Here is a tiny trained network, its code and every weight. The questions are about switching its units off for an input and a class, where a switched-off unit gives its printed mean instead of its output.

import numpy as np


def w(rows, s, z=0):
    codes = np.array(rows[::2]) - 128.0
    scale = np.full(codes.shape[1], s)
    scale[-1] = z or s
    return codes * scale


def f(y):
    return y / 2 * (1 + np.tanh(0.7978845608 * (y + 0.044715 * y**3)))


def log_softmax(a):
    a = a - a.max(-1, keepdims=True)
    return a - np.log(np.exp(a).sum(-1, keepdims=True))


def net(x, mask):
    res = np.array(x, float).reshape(1, 7) / 4 @ E
    y = f(res @ A[0][:, :-1].T + A[0][:, -1])
    res = res + np.where(mask, y, B[0][:, -1]) @ B[0][:, :-1]
    return log_softmax(res[-1] @ U[:, :-1].T + U[:, -1])


A, B = {}, {}
E = w([
[194,44,182,224,226],'x0',
[131,94,215,17,201],'x1',
[149,77,119,70,55],'x2',
[221,104,116,124,102],'x3',
[236,102,13,191,217],'x4',
[253,249,143,85,133],'x5',
[73,227,208,191,31],'x6',
],0.0054)
A[0] = w([
[170,71,185,198,222,204],'N0',
[115,115,29,204,48,107],'N1',
[199,224,61,53,117,113],'N2',
[129,69,51,96,174,107],'N3',
[184,131,71,86,115,255],'N4',
[133,125,117,146,103,205],'N5',
[11,173,67,42,96,178],'N6',
[47,160,226,178,136,252],'N7',
[139,176,229,97,207,127],'N8',
[200,101,137,156,96,10],'N9',
[111,58,121,127,162,58],'N10',
[116,110,114,151,65,140],'N11',
[130,87,60,96,214,79],'N12',
[129,153,124,160,158,199],'N13',
[17,140,100,15,113,185],'N14',
[194,234,153,119,103,50],'N15',
[164,15,152,63,105,128],'N16',
],0.011,0.003)
B[0] = w([
[150,131,193,102,147,254],'N0',
[88,71,172,225,123,203],'N1',
[174,102,86,98,192,211],'N2',
[204,153,122,142,148,194],'N3',
[223,145,154,75,126,195],'N4',
[155,112,145,134,120,151],'N5',
[7,156,163,123,121,228],'N6',
[170,162,210,70,95,228],'N7',
[156,149,183,184,107,187],'N8',
[81,141,127,147,100,147],'N9',
[112,91,73,139,163,161],'N10',
[146,123,143,156,105,156],'N11',
[137,139,106,147,198,203],'N12',
[173,111,156,118,124,164],'N13',
[39,116,166,101,121,226],'N14',
[183,115,78,119,189,189],'N15',
[134,40,126,44,106,183],'N16',
],0.019,0.009)
U = w([
[172,98,97,152,208,174],'0',
[84,109,212,147,142,153],'1',
[71,140,100,114,143,114],'2',
[108,72,105,54,120,152],'3',
[85,138,4,161,85,26],'4',
[170,109,135,151,74,200],'5',
[108,128,31,207,82,27],'6',
[130,84,121,221,98,3],'7',
],0.011,0.0051)

Each question gives the input, the list of numbers given to net, and the class t.
The units are the neurons (one row each of A and B). Each row of codes is followed by its name. A weight is (code - 128) times the scale printed after its matrix; where a second scale follows, it is the last column's (A, B and U).
mask holds one flag per neuron, in row order. A switched-off neuron (its flag False) gives its mean, the last column of its row in B, instead of its output. The means were averaged over made-up inputs and are rounded, as every weight is.
A unit's drop is (log p(t) with every unit on - log p(t) with that unit switched off) / (log p(t) with every unit on - log p(t) with every unit switched off).
The circuit of an input: a set's keep is (log p(t) with only the set's units on - log p(t) with every unit switched off) / (log p(t) with every unit on - log p(t) with every unit switched off). Starting from the 12 units with the biggest drops (on a tie, the unit counted first), units are removed one at a time, each time the one whose removal leaves the highest keep (on an exact tie, the one counted first), for as long as the keep stays at least 0.8.
units of the circuit, in order: the units of the circuit, biggest drop first
unit that matters most: the unit with the biggest drop
k most important neurons: the k neurons with the biggest drops, biggest first
drop of u: that unit's drop, to one decimal
input [6,1,8,-1,-3,-5,3], class 3: units of the circuit, in order => [N16; N1]
input [5,-6,-2,4,8,-3,3], class 7: most important neuron => [N1]
input [3,-8,-2,7,3,-7,6], class 7: units of the circuit, in order => [N1; N6]
input [2,-4,-2,-3,0,-3,-3], class 0: 2 most important neurons => [N6; N14]
input [-6,-3,1,2,6,-6,2], class 7: units of the circuit, in order => [N1; N7]
input [-5,-1,5,4,5,-7,0], class 7: units of the circuit, in order => [N1; N0]
input [-7,0,1,-8,7,3,6], class 2: 2 most important neurons => [N6; N0]
input [4,-4,-6,-7,-2,8,2], class 5: 2 most important neurons => [N7; N12]
input [7,-5,4,8,-2,5,2], class 0: 3 most important neurons => [N15; N7; N6]
input [-4,6,3,-3,3,-7,-1], class 3: 3 most important neurons => [N16; N1; N8]
input [3,-5,2,3,-2,-7,5], class 7: units of the circuit, in order => [N14; N1]
input [-6,-3,5,1,-4,5,-3], class 3: 2 most important neurons => [N2; N4]
input [1,-6,0,6,4,-2,1], class 7: units of the circuit, in order => [N1; N7]
input [7,-4,5,-5,4,5,2], class 5: units of the circuit, in order => [N6; N12]
input [5,2,1,6,1,-5,-2], class 0: unit that matters most => N14
input [-2,7,4,-2,-2,1,-3], class 3: 3 most important neurons => [N16; N1; N0]
input [0,7,4,8,-7,8,1], class 0: 3 most important neurons => [N15; N8; N2]
input [-3,5,1,0,-3,-4,-7], class 3: drop of N16 => 1.2
input [-7,-8,0,-4,8,-5,-4], class 7: drop of N1 => 1.2
input [5,3,8,-1,-3,6,4], class 5: drop of N6 => 0.2
input [4,-1,6,-2,-6,-3,-3], class 3: units of the circuit, in order => [N16]
